Where the symbols take the states:
Dib lu Peb
Dib na Kel
Dib de Pas
Kel lu Paz
Kel na Paz
Kel de Rur
Bib lu Vuv
Bib na Luf
Bib de Num
Vid lu Buv
Vid na Bep
Vid de Luf
Tud lu Pes
Tud na Piz
Tud de Rut
Nat lu Vek
Nat na Pes
Nat de Tud
Tes lu Sek
Tes na Vuv
Tes de Zop
Mov lu Rut
Mov na Buv
Mov de Zom
Pas lu Tep
Pas na Rur
Pas de Maf
Gol lu Pas
Gol na Maf
Gol de Paz
Zop lu Mer
Zop na Num
Zop de Pof
Pes lu Mov
Pes na Zom
Pes de Piz
Lam lu Mig
Lam na Zas
Lam de Pes
Tep lu Peb
Tep na Gol
Tep de Feb
Der lu Sak
Der na Sez
Der de Git
Bep lu Lel
Bep na Bip
Bep de Luz
Gul lu Tep
Gul na Peb
Gul de Dib
Maf lu Rur
Maf na Der
Maf de Niz
Luf lu Bep
Luf na Luz
Luf de Mer
Vuv lu Fet
Vuv na Bib
Vuv de Gul
Feb lu Led
Feb na Fet
Feb de Nat
Zom lu Buv
Zom na Sib
Zom de Zas
Sas lu Mek
Sas na Tov
Sas de Sof
Zas lu Nav
Zas na Mig
Zas de Lam
Rur lu Feb
Rur na Nat
Rur de Der
Git lu Sak
Git na Vek
Git de Nat
Zef lu Luz
Zef na Sek
Zef de Tes
Rut lu Riv
Rut na Mov
Rut de Buv
Sez lu Zun
Sez na Led
Sez de Vek
Mig lu Sas
Mig na Sof
Mig de Mer
Paz lu Maf
Paz na Niz
Paz de Feb
Bip lu Tes
Bip na Vid
Bip de Vuv
Pof lu Num
Pof na Lel
Pof de Bip
Mek lu Mer
Mek na Zop
Mek de Zom
Piz lu Zom
Piz na Mig
Piz de Zas
Lel lu Zef
Lel na Tes
Lel de Bip
Num lu Luf
Num na Zef
Num de Lel
Luz lu Tes
Luz na Vuv
Luz de Sek
Tov lu Mig
Tov na Pof
Tov de Vid
Ton lu Vuv
Ton na Pas
Ton de Gol
Led lu Tud
Led na Rut
Led de Rur
Niz lu Zun
Niz na Git
Niz de Riv
Riv lu Git
Riv na Nat
Riv de Dib
Vek lu Led
Vek na Mov
Vek de Piz
Fis lu Gul
Fis na Gol
Fis de Ton
Zun lu Nat
Zun na Tud
Zun de Led
Buv lu Zas
Buv na Lam
Buv de Sib
Sak lu Riv
Sak na Rur
Sak de Sez
Sof lu Tov
Sof na Vid
Sof de Nav
Peb lu Gol
Peb na Paz
Peb de Kel
Sib lu Lam
Sib na Mek
Sib de Sas
Mer lu Sof
Mer na Bib
Mer de Zop
Fet lu Fis
Fet na Feb
Fet de Tep
Nav lu Sib
Nav na Sez
Nav de Mig
Sek lu Vuv
Sek na Gul
Sek de Fis

In the rows, 535 means zero.

Which state is each row?
 688   577   766   124   594   571   566   460   442   894   603   451   701; state Zef
 603   433   428   820   732   966   574   623   712   539   529   333   462; state Zun
 604   396   466   665   700   882   425   819   626   517   779   260   592; state Git
 193   577   581   602   710   286   465   115   506   431   382   526   531; state Mer
 580   337   477   669   674   822   413   804   586   411   812   285   672; state Sak
 584   307   495   666   603   791   363   810   584   361   804   293   650; state Der
 572   210   462   726   590   795   322   786   740   350   643   434   485; state Rur
 715   368   521   781   389   789   480   374   773   264   371   673   392; state Feb
 600   815   312   721   501   663   872   625   543   787   355   586   341; state Pes
 316   638   620   285   667   237   519   510   269   659   687   387   756; state Vid
 948   559   748   241   342   633   602   404   453   636   619   641   709; state Sek
 585   874   256   786   484   551   893   605   487   648   449   570   445; state Piz
 521   576   761   118   707   468   517   512   406   863   631   413   706; state Bip
 263   665   497   703   568   174   523   333   351   249   597   547   657; state Sas
 609   439   415   818   697   987   570   641   697   542   526   363   466; state Zun
 196   575   597   600   742   273   477   150   496   403   389   496   513; state Mer
 676   563   753   120   596   584   566   463   442   868   591   480   684; state Zef
 353   846   376   711   455   188   732   510   296   402   540   625   569; state Sib
 434   246   498   482   437   431   233   835   775   491   446   660   304; state Paz
 316   515   720   248   816   434   472   269   520   796   384   457   562; state Num
 476   535   741   140   727   496   502   532   449   906   566   429   629; state Lel
 466   538   767   122   699   507   513   515   431   923   571   409   633; state Lel
 515   559   732   123   671   477   518   540   350   867   628   403   699; state Bep
 197   569   623   484   762   344   478   155   574   582   342   491   487; state Zop
 250   513   698   272   822   350   449   342   440   754   474   398   568; state Pof
 318   628   616   291   676   226   525   500   251   658   692   390   725; state Vid
 549   887   337   675   337   299   820   651   279   507   602   628   597; state Zas
 325   508   721   240   815   430   470   271   516   821   388   419   546; state Num
 514   556   751   116   672   477   514   498   411   875   638   418   701; state Bip
 443   514   743   360   711   450   503    25   546   601   351   519   548; state Bib
 682   278   564   543   244   524   309   698   698   267   530   768   442; state Pas
 542   348   448   639   678   865   453   931   677   621   669   349   494; state Riv
 302   626   611   292   685   250   517   501   250   663   691   411   733; state Vid
 376   272   517   438   468   418   274   869   720   540   441   660   301; state Kel
 500   560   751   127   663   487   504   509   417   857   620   435   685; state Bip
 310   493   735   238   815   429   494   259   530   813   408   425   555; state Num

Start at a row and follow the symbols one at a time.
Each answer is a row, close to the row of the state it stands for.
 730   380   570   593   213   544   419   439   712   253   403   840   396
de	 718   361   518   793   409   770   475   370   772   269   377   696   375
na	 825   467   616   663   305   653   546   251   652   257   420   771   491
lu	 919   481   639   507   174   592   548   370   588   328   530   788   567
de	 883   444   653   517   171   544   482   423   616   289   542   797   564
de	 687   314   571   520   202   482   354   642   694   289   464   827   394
de	 423   256   495   478   433   453   250   815   770   493   442   665   298
lu	 528   192   503   571   489   582   250   893   714   356   662   523   506
de	 493   277   462   603   668   762   329   901   754   524   659   345   462
 295   619   528   662   576   196   490   321   336   232   662   488   692
de	 456   716   413   768   484   303   597   512   292   223   757   496   729
lu	 351   829   371   717   439   192   727   493   291   398   555   605   565
de	 248   661   515   724   580   177   539   320   349   225   594   528   651
na	 236   591   526   593   620   154   458   361   318   306   661   464   692
na	 234   515   685   264   804   350   424   349   438   746   467   410   570
na	 474   557   747   137   734   496   524   507   420   905   566   415   643
lu	 697   556   758   117   604   580   572   470   453   874   598   457   690
lu	 741   577   760   138   536   610   575   421   417   826   651   487   707
 375   277   511   441   474   421   281   875   710   547   430   688   304
de	 581   210   466   736   583   801   327   793   738   350   643   426   489
de	 589   313   502   676   630   803   384   819   584   386   819   300   626
na	 628   452   469   840   685   872   537   676   565   353   785   313   678
de	 662   570   337   812   648   966   678   675   673   603   531   338   478
de	 607   884   295   791   477   556   897   584   488   648   448   581   448
de	 570   865   330   658   361   290   796   649   280   511   622   609   591
lu	 444   718   439   749   477   298   600   503   283   217   768   501   765
de	 333   740   428   707   504   206   606   391   296   251   642   526   683
 729   381   510   755   405   773   462   381   781   253   370   680   388
na	 817   461   628   685   286   652   550   230   679   269   415   743   509
lu	 903   487   630   514   179   584   546   366   588   317   532   786   567
lu	 906   428   669   414   177   534   478   480   612   418   476   841   481
na	 537   300   547   446   290   400   321   761   719   472   385   819   319
de	 354   253   504   446   472   424   266   874   702   557   421   682   302
de	 581   224   466   724   580   786   335   793   746   352   638   428   494
lu	 717   371   516   785   409   761   473   367   767   250   362   676   383
na	 836   476   619   679   311   646   543   243   679   264   406   763   515
 484   874   307   656   440   399   836   602   414   707   361   637   402
lu	 512   898   357   571   427   360   838   717   378   756   484   611   477
na	 540   863   352   650   352   297   802   668   291   538   567   611   564
lu	 334   726   442   729   529   226   608   392   303   240   652   553   681
na	 266   649   516   647   572   201   490   311   339   238   659   477   696
na	 303   641   621   290   657   236   534   511   255   660   693   407   731
na	 507   582   716   134   680   471   526   542   361   869   645   415   711
lu	 486   534   741   130   727   511   504   514   427   894   555   415   649
na	 656   562   782   129   599   587   573   391   423   851   605   480   694
 377   278   522   435   471   423   267   885   709   542   441   679   301
lu	 426   241   504   483   446   461   243   829   775   507   451   641   288
lu	 532   188   498   565   485   595   249   873   708   371   646   516   472
de	 448   291   451   600   679   767   327   918   740   536   652   342   469
de	 541   362   460   611   668   850   452   929   713   611   651   350   489
de	 541   303   547   400   377   440   285   892   740   516   475   729   322
de	 696   288   536   553   250   527   303   694   683   239   520   753   430
na	 589   216   457   733   592   788   334   794   739   348   648   418   501
de	 587   331   492   669   600   815   378   806   571   376   825   305   627
 500   549   739   121   678   464   519   513   391   824   622   399   682
na	 320   648   627   269   672   233   512   501   242   667   683   386   722
lu	 535   879   329   558   427   370   822   726   360   769   501   631   488
na	 535   879   343   672   356   290   819   663   286   563   572   620   558
de	 603   819   297   705   489   674   853   628   561   775   348   567   353
lu	 589   795   334   642   524   668   810   690   579   863   342   571   343
lu	 581   699   359   652   607   788   769   726   612   869   336   512   337
na	 579   792   362   634   552   683   810   707   555   854   351   556   339
de	 479   883   317   675   455   388   844   572   426   715   379   640   403
 590   866   292   793   487   559   903   592   485   647   448   598   447
na	 327   746   444   715   503   216   614   391   308   259   664   541   677
lu	 266   655   499   698   563   189   532   333   357   227   599   544   655
de	 271   618   504   653   574   191   485   336   318   230   667   490   671
de	 444   711   421   765   469   304   613   512   300   224   769   499   729
lu	 366   839   377   699   449   215   724   496   293   401   542   619   556
de	 250   653   481   694   540   182   557   345   349   225   610   544   647
lu	 174   682   482   672   656   238   576   238   447   396   363   582   471
de	 470   874   332   659   444   384   856   584   411   705   366   647   387
 752   392   583   597   229   537   425   435   730   235   413   828   404
de	 720   365   517   803   410   765   456   366   780   262   370   690   374
lu	 650   499   394   844   629   991   624   536   731   529   464   406   392
de	 576   237   470   711   575   792   327   782   768   346   634   424   486
de	 589   303   488   657   618   818   362   809   579   385   812   300   642
na	 623   443   462   807   680   877   520   677   572   340   770   307   665
na	 672   477   385   851   640   971   629   552   732   538   453   405   403
lu	 644   622   361   793   626   893   768   564   679   704   332   463   362
lu	 614   808   312   716   504   662   846   639   562   784   348   564   348
 699   315   591   523   214   456   343   650   666   276   477   834   413
na	 529   196   508   565   498   578   231   897   737   357   652   524   494
de	 479   284   468   604   670   774   321   901   740   522   668   367   471
de	 553   346   447   632   698   863   444   928   687   626   656   350   498
de	 533   300   538   402   336   445   299   882   732   530   467   738   333
de	 657   269   562   556   263   518   298   722   708   251   526   764   450
de	 527   180   500   600   480   578   243   879   712   360   646   530   479
lu	 601   219   474   717   579   802   321   795   750   352   637   421   488
lu	 712   387   513   786   403   792   473   369   770   258   359   673   378
 597   676   355   662   595   776   773   724   619   862   341   529   325
na	 580   772   350   630   522   677   816   704   562   869   344   567   347
de	 489   879   293   675   458   372   850   587   422   708   361   640   396
lu	 536   903   341   555   420   375   849   732   393   777   474   630   472
na	 540   881   340   655   358   296   814   660   279   557   580   636   582
